Each row is followed by roughly how far along a hidden order it lies, from 0 to 10. A new part has a new order.
[ 12  -4  33   1  -6 -38   1   5  42   1   3   1  14  52  -6  28  -2  -7
   6  27   1  17 -10  17 -19  -3   0 -26  12  -8 -26   8 -13   5] : 2
[  0  -1  26  -2  -1  -8   2  -5  14   8  -3  -8  11  -3 -23 -10  -3  -1
  10   9  19   7  -9   8   5   0  -4 -22   5  15 -35   0  -5   3] : 3
[  9  -2  42   2  -5 -28   3  -2  33  10   2  -5  14  36  -8  14  -3  -5
  10  18   4  14 -18  15 -12   1   0 -27  13   5 -38   7 -11   0] : 2
[ -2  -4 -27   1  -9  -3   0   6 -10  -4 -10   3  13  31 -29 -14  -4  -6
   5  23  24   4  28   4  14 -12  -5 -14  -9   9 -42  -5  -3   0] : 4
[-11   0 -36  17  12  39  -5   3 -20 -10 -12   9  -3 -33  35  -6   3   5
 -14 -29   8  -4  19 -22  13 -10   0  52  -8 -14  19  -6   9 -16] : 9
[  1   0 -56  14   5   5  -8  15 -10 -20 -11  18   2  28  36  12   5  -5
  -6   1   5   8  35  -7  -2 -18   1  37 -12 -33  -7  -3   2 -16] : 7
[  5  -6  21  -7  -7 -24   5  -3  17   8   1  -6  16  32 -34   7  -7  -5
  12  28  14   9 -10  16  -2   0   0 -45   5  14 -38   3  -9  12] : 1
[  -3   13   59   30   25   46   -5  -16   46   10   -5    0  -28 -100
   73   10   10   18  -15  -71  -26    5  -68  -23  -11    8   -1   66
   25    9   36   -2    7  -18] : 10
[-14   0 -30  12  11  44  -2  -3 -25  -3 -12   2 -11 -66  20 -24   1   7
 -11 -27  14  -9   0 -24  22  -1  -2  37  -8  16  17  -8  11 -10] : 9
[ -6   6  -5  10  11  26  -2  -6   6   3  -9  -1  -1 -51  26 -18   3   6
   2 -12   8   1 -10 -14  13   1  -4  21   2  15  -4  -4   3 -12] : 6
[ -2   5 -13  26  17  32  -7   2   8 -11  -9  15 -19 -25  71  19  11   6
 -23 -45 -11   5   7 -21 -12 -11   1  75   3 -27  27   1   5 -17] : 10
[ -1  -1 -48  12   5   7  -7   9  -8 -13 -11  14   1  11  28   3   3  -2
  -2  -8   8   6  36  -9   0 -14   0  31  -9 -19  -7  -3   1 -14] : 7
[ -6   4 -27  18  13  32  -5  -2   6  -7 -10   9 -13 -35  34  -1   5   5
  -1 -34  -1   1   2  -9   2  -6   0  53  -1  -7  29  -2   6 -18] : 9
[-11   2 -27  11  13  42  -2  -4 -17  -1 -12  -1  -5 -56   9 -23   1   7
  -3 -27  11  -2  -5 -17  19   0  -2  30  -7  12  15  -7   8 -14] : 8
[  6   8  18  14  11   1  -5   0  37   1  -5   5   1  -9  38  12   5   2
   0 -21  -8  14  -5   1  -9  -4  -3  33   9  -9 -23   4  -1 -12] : 6
[ -1   1  68  -3   0  -8   8 -16  33  22   1 -19  13 -23 -45 -12  -6   3
  15  10  11   6 -60  10   7  14  -3 -51  20  40 -37   5  -7  16] : 2
[  0  -7  18 -11 -10 -22   6  -3   7  17   0  -8  20  29 -53  -7  -9  -5
  13  42  20   5  -7  13   7   2  -1 -47   4  23 -41   2  -7  13] : 1
[ -8 -10   2  -8 -10 -10   8  -7  -7  12  -3 -12  21   3 -71 -27 -12  -5
  16  37  30  -3 -10  10  21   3  -2 -44  -5  43 -42  -3  -6  15] : 1
[  5  -8  16 -11 -10 -25   5   0  14   9   1  -5  19  39 -56   1  -9  -7
  16  33  16   9  -4  16   0   0   1 -52   4  16 -41   3  -8  14] : 1
[  6  -6  38  -9  -8 -30   7  -4  17  14   5 -13  21  31 -38   5 -10  -5
  20  29  11  10 -23  18  -4   7   3 -55  10  18 -36   7 -11  16] : 0
[  0   1   9   1   3  -1   0  -3  18   7  -6  -4  11 -13 -12 -11  -2  -1
  10   9  15   7  -7   4   8  -3  -5 -15   3  14 -33  -1  -4  -2] : 4
[ 13   5 100   2  -3 -35   7 -16  89  26   9 -18  10   8 -31  17  -4   3
  21   2 -13  18 -85  22 -21  21   2 -42  36  28 -24  15 -15  15] : 0
[  4  -9  13 -10 -11 -30   5  -1  17  10   3  -7  21  43 -43   3  -9  -6
  17  34  16   8   1  19  -2   1   3 -53   5  14 -42   3 -11  14] : 1

New part:
[ 23  -3   1  -4 -15  -6  -4  -8   3  -1 -10  -9  -8  12 -23 -43  -5 -10
  -4 -15  -1   8  -2  22   3   0  -8  19  11 -10  -2   1] : 6
[ 24 -13   1  11 -26   1  10  14  -1  20   3   2 -10  17  17  -1  -2  -7
  16  -3 -19  -2  31  26 -17  -2  -2   6  -3  -8  11   6] : 2
[ 12  -5   6   4  -2   2  -3  -4 -15   0  -9  -7  -7   6 -12 -15   8 -12
   5 -12  -3   7   0  14   8  -3 -13  22  17 -12   7  -6] : 6
[ 13  -3   7  -3  -4   4  -8 -10 -15 -11 -14 -12  -8  10 -28 -37  11 -18
  -4 -13   5  12 -15  14  23  -5 -24  21  22 -14   1  -7] : 8
[ 17  -4   3   4 -17  -6  -2  -3   4   2  -5 -10  -8  17 -16 -30  -7 -11
   2 -10  -4   5   7  24   2  -5 -17  16   8 -14   0   0] : 5
[ 18   1   2  -4 -12  -2  -8 -12  -2 -10 -11 -11  -9   5 -24 -42   0 -13
  -9 -15   6   9 -10  15  14   0 -14  18  19  -9  -4  -7] : 7
[ 12  -6  -9  17 -18 -12  18  21  14  27  15   9   3  12  30   7 -14   4
  13  11 -24 -14  27  18 -32  -6   6 -13 -21  -2   8   9] : 0
[ 32  -6   7 -10 -11  10  -9 -16 -14  -1 -21  -9 -20   8 -26 -26   8 -12
  -3 -17  -6  12   6  14  11   5 -12  29  34  -9   0   0] : 8
[ 25  -3   1   0 -21  -5  -1  -3   5   0  -5 -10 -10  23 -18 -48 -10  -8
   1 -13  -7   6   8  22   5  -1 -20  21   7 -13  -8   3] : 5
[ 10  -1  11 -12  -3  10  -8 -17 -10 -17 -15 -15 -13   5 -37 -52   5 -17
 -18 -18  10  19  -7  11  34  -4 -16  25  27  -8  -8  -6] : 10
[ 27  -5  -1   2 -20  -4   2  -1  11   7  -2  -6  -4  14  -8 -29 -10  -8
   3  -1 -10   1  11  21  -7  -1 -10  13   6 -13   2   1] : 4
[ 25  -8  -9   6 -19 -14  13  10  28  25   7   4   0   7  21  -6 -17   2
   2   1 -13 -13  26  17 -27   3  16  -7 -17   0  -2   5] : 1
[ 19 -10   7   6 -15   5   1   1 -11   3  -9  -2  -7   7  -9  -9   8  -7
   8  -7 -13   3  12  17  -5   1  -6  18  14  -9  18  -2] : 4
[ 10  -1   7  -4  -4   2  -8 -10  -6 -13  -9 -14  -8  10 -31 -43   3 -19
 -10 -15   7  12 -25  17  23  -5 -17  20  20 -12  -4  -6] : 8
[ 16  -1   6  -6 -14  -4  -8 -13  -3 -13  -8 -16 -14  17 -31 -63  -4 -18
 -11 -20   3  13 -15  19  17  -2 -24  21  14 -16 -15   1] : 8
[ 20  -2   2  -1 -16  -4  -3  -7  -1  -4 -11 -11  -9  13 -24 -40 -11 -10
  -2  -9   2   6  -7  22   9  -3 -16  22  12 -13  -5  -1] : 6
[ 52  -4 -11  -7 -47 -31   5  -2  52   3   8 -11 -14  39  -7 -81 -48  -2
 -12 -12 -15  -4  25  41 -23   9 -11   6 -26  -9 -41  21] : 4
[ 29 -11   1   8 -20  -1   9   9   1  18   3   0  -6  15   9 -14  -1  -4
  14   1 -17  -6  35  24 -18   0  -3   6  -1 -11  18   2] : 2
[ 42  -7 -14   4 -39 -26  18  10  42  27  12   0  -7  29  23 -34 -38   9
  -4   4 -25 -12  38  29 -41   7  12  -8 -31   0 -25  21] : 0
[ 22  -9  -3  10 -26  -5  11  12   9  18   7   1  -5  15  19 -15 -13  -4
  10   1 -18  -8  30  26 -21  -1   1  -2 -12  -5   5   7] : 2
[ 21  -5   2  -1 -19  -7  -2 -11   2   1 -10  -8 -12  21 -19 -42  -9  -4
  -1 -16  -8   6   8  22   0   2 -17  19   8 -12 -10   4] : 6
[ 10  -2  12  -9  -7  10 -11 -13 -12 -19 -12 -16 -16   6 -39 -55   1 -21
 -13 -19   7  19 -10  18  24  -4 -25  21  23 -12 -14  -2] : 10
[ 29  -5  -2   0 -28 -10   2  -4  16   6  -2 -10 -11  28  -8 -41 -19  -7
  -1 -11 -14   3  16  26  -6   1 -15  18   0 -11 -12   8] : 5
[ 22  -9  -2   5 -23  -8   6   8  13   9   1  -6  -7  11   5 -24 -11  -8
   6  -6 -11  -2  15  21 -10  -1  -8   7  -3  -8   0   3] : 3
[ 19  -4  10  -3 -13   7  -5 -10 -17  -8 -13 -11 -14  14 -30 -44   0 -17
  -5 -20  -3  19   3  20  18  -2 -23  18  19 -16  -1   0] : 8
[ 17  -4   2   3 -18  -5   0  -4   3  -4  -1 -11  -5  15 -17 -47 -11 -12
  -2 -14  -3   6   4  22   1  -4 -19  20  -1 -12  -8   0] : 5
[ 12  -3   3   0 -15  -5  -1  -5   0  -8  -5 -12  -6  22 -22 -56 -14 -12
  -1 -11  -4   7   1  21   7  -3 -22  18   6 -14  -9   3] : 6
[ 13  -9   1  14 -16   1  11  14   3  21   5   3  -3   6  14  -1   4   1
  13   4 -11  -8  27  13  -8  -5   4   0  -2  -5  21   0] : 2
[ 27  -6  -5   5 -31 -15   8   8  27  10   9  -5 -10  19   9 -31 -26  -4
   1  -4 -15  -2  28  28 -20   0  -4   3 -19  -8  -9  10] : 2
